Below is a small trained network, with its code and all its weights. Each question gives an input and a target symbol and asks what happens when units are switched off, that is, made to give their printed mean instead of their output.

import numpy as np


def w(rows, s, z=0):
    codes = np.array(rows[::2]) - 128.0
    scale = np.full(codes.shape[1], s)
    scale[-1] = z or s
    return codes * scale


def norm(h):
    return h / np.sqrt((h * h).mean(-1, keepdims=True) + 1e-5)


def f(y):
    return y / 2 * (1 + np.tanh(0.7978845608 * (y + 0.044715 * y**3)))


def softmax(a):
    e = np.exp(a - a.max(-1, keepdims=True))
    return e / e.sum(-1, keepdims=True)


def log_softmax(a):
    a = a - a.max(-1, keepdims=True)
    return a - np.log(np.exp(a).sum(-1, keepdims=True))


def net(x, mask):
    ids = ['ΞΦαβγεηθλμστψ'.index(c) for c in x.split()]
    T = len(ids)
    res = E[ids] + P[:T]
    r = norm(res)
    for j in range(2):
        rows = slice(3 * j, 3 * j + 3)
        q, k, v = (r @ M[0][rows].T for M in (Q, K, V))
        z = softmax(np.where(np.tri(T) > 0, q @ k.T / 3**0.5, -1e9)) @ v
        o = O[0][rows]
        res = res + np.where(mask[j], z, o[:, -1]) @ o[:, :-1]
    y = f(norm(res) @ A[0][:, :-1].T + A[0][:, -1])
    res = res + np.where(mask[2:6], y, B[0][:, -1]) @ B[0][:, :-1]
    return log_softmax(norm(res)[-1] @ U[:, :-1].T + U[:, -1])


Q, K, V, O, A, B = {}, {}, {}, {}, {}, {}
E = w([
[135,78,196,76],'Ξ',
[178,182,205,48],'Φ',
[171,160,152,2],'α',
[166,122,84,148],'β',
[156,107,143,198],'γ',
[141,80,165,122],'ε',
[132,126,175,80],'η',
[152,160,161,88],'θ',
[130,94,138,111],'λ',
[141,104,208,125],'μ',
[156,109,96,81],'σ',
[147,94,158,24],'τ',
[132,126,139,81],'ψ',
],0.012)
P = w([
[64,162,74,175],'0',
[169,255,98,101],'1',
[166,244,67,135],'2',
[118,81,117,116],'3',
[102,143,228,70],'4',
[173,241,75,163],'5',
[145,79,111,118],'6',
[139,146,171,67],'7',
[172,251,114,188],'8',
[175,80,98,126],'9',
[151,138,207,19],'10',
[172,243,95,189],'11',
],0.012)
Q[0] = w([
[124,77,142,111],'h1',
[174,180,129,148],'h1',
[120,115,118,121],'h1',
[107,252,144,155],'h2',
[132,103,160,81],'h2',
[165,200,119,127],'h2',
],0.018)
K[0] = w([
[239,139,118,70],'h1',
[53,122,71,158],'h1',
[172,130,93,91],'h1',
[2,222,124,155],'h2',
[168,139,203,83],'h2',
[29,141,133,137],'h2',
],0.012)
V[0] = w([
[106,217,181,145],'h1',
[165,203,63,149],'h1',
[177,146,109,178],'h1',
[151,166,246,238],'h2',
[74,35,73,200],'h2',
[67,121,208,58],'h2',
],0.012)
O[0] = w([
[161,130,150,191,253],'h1',
[132,164,74,145,182],'h1',
[178,133,56,128,110],'h1',
[248,95,166,169,137],'h2',
[87,23,134,158,25],'h2',
[130,118,191,97,253],'h2',
],0.014,0.0063)
A[0] = w([
[40,178,120,131,230],'n1',
[113,179,170,184,11],'n2',
[128,6,21,182,140],'n3',
[102,249,202,166,250],'n4',
],0.012,0.0019)
B[0] = w([
[156,83,124,213,161],'n1',
[84,113,63,87,147],'n2',
[112,250,190,106,159],'n3',
[169,48,74,73,253],'n4',
],0.014,0.011)
U = w([
[96,47,220,120,64],'Ξ',
[218,175,89,126,13],'Φ',
[131,156,53,90,31],'α',
[108,210,93,143,204],'β',
[172,193,143,190,75],'γ',
[93,169,211,118,17],'ε',
[155,9,74,101,170],'η',
[187,104,53,143,10],'θ',
[74,162,157,151,163],'λ',
[226,75,194,190,254],'μ',
[67,143,78,130,82],'σ',
[47,76,116,79,207],'τ',
[118,51,62,169,124],'ψ',
],0.015,0.003)

Each question gives the input, a string of symbols that net reads in full, and the target symbol t.
The units are the heads (3 rows each of Q, K, V and O) and the neurons (one row each of A and B). Each row of codes is followed by its name. A weight is (code - 128) times the scale printed after its matrix; where a second scale follows, it is the last column's (O, A, B and U).
mask holds one flag per unit, heads first, then neurons. A switched-off unit (its flag False) gives its mean, the last column of its rows in O or B, instead of its output. The means were averaged over made-up inputs and are rounded, as every weight is.
A unit's drop is (log p(t) with every unit on - log p(t) with that unit switched off) / (log p(t) with every unit on - log p(t) with every unit switched off).
The circuit of an input: a set's keep is (log p(t) with only the set's units on - log p(t) with every unit switched off) / (log p(t) with every unit on - log p(t) with every unit switched off). Starting from all 6 units, units are removed one at a time, each time the one whose removal leaves the highest keep (on an exact tie, the one counted first), for as long as the keep stays at least 0.8.
units of the circuit, in order: the units of the circuit, biggest drop first
unit that matters most: the unit with the biggest drop
top k neurons: the k neurons with the biggest drops, biggest first
heads that matter: for each layer, one digit per head in row order, 1 if its drop is at least 0.15 and else 0, layers parted by /
drop of u: that unit's drop, to one decimal
input η η Φ μ μ Φ Φ Ξ γ γ, target γ: heads that matter	01
input η β ψ, target η: heads that matter	00
input Φ Φ Φ β ψ θ Ξ, target Ξ: unit that matters most	h2
input η λ Φ Φ τ μ λ, target λ: units of the circuit, in order	[h2 n4 n3]
input ψ Φ μ, target ψ: heads that matter	01
input γ θ μ, target γ: units of the circuit, in order	[h2 n3 n4]
input γ θ μ η Φ σ, target γ: top 2 neurons	[n3 n4]
input ψ Ξ Ξ Φ μ μ γ μ τ Φ μ σ, target ψ: units of the circuit, in order	[h2 n1]
input γ μ μ α ε μ μ μ η, target γ: top 2 neurons	[n3 n4]
input τ ψ λ α, target α: units of the circuit, in order	[h2 n1]
input Ξ β μ η ε Ξ Φ β Ξ β ε ψ, target Ξ: heads that matter	11
input β μ θ, target β: units of the circuit, in order	[h2 n3]
input ψ Φ β σ τ μ τ γ η, target ψ: heads that matter	01
input λ α θ β σ η, target λ: units of the circuit, in order	[h2 n3]
input τ μ Ξ, target τ: unit that matters most	h2
input Ξ μ Ξ ψ, target ψ: units of the circuit, in order	[h2 n1 h1]
input μ Φ ψ ψ, target ψ: units of the circuit, in order	[n1 h2 h1]
input σ α η ε η μ τ γ Φ Ξ, target Ξ: units of the circuit, in order	[n4 h2]
input η μ γ ψ μ θ τ, target τ: drop of h2	1.0
input μ θ η μ μ β, target μ: units of the circuit, in order	[h2]
input α μ Φ, target α: drop of n4	0.4
input μ Φ Ξ, target μ: drop of h1	0.0
input Ξ λ μ, target Ξ: drop of h1	0.1
input η β Φ, target η: units of the circuit, in order	[n4 h2]
input γ Ξ Φ, target γ: top 2 neurons	[n3 n4]
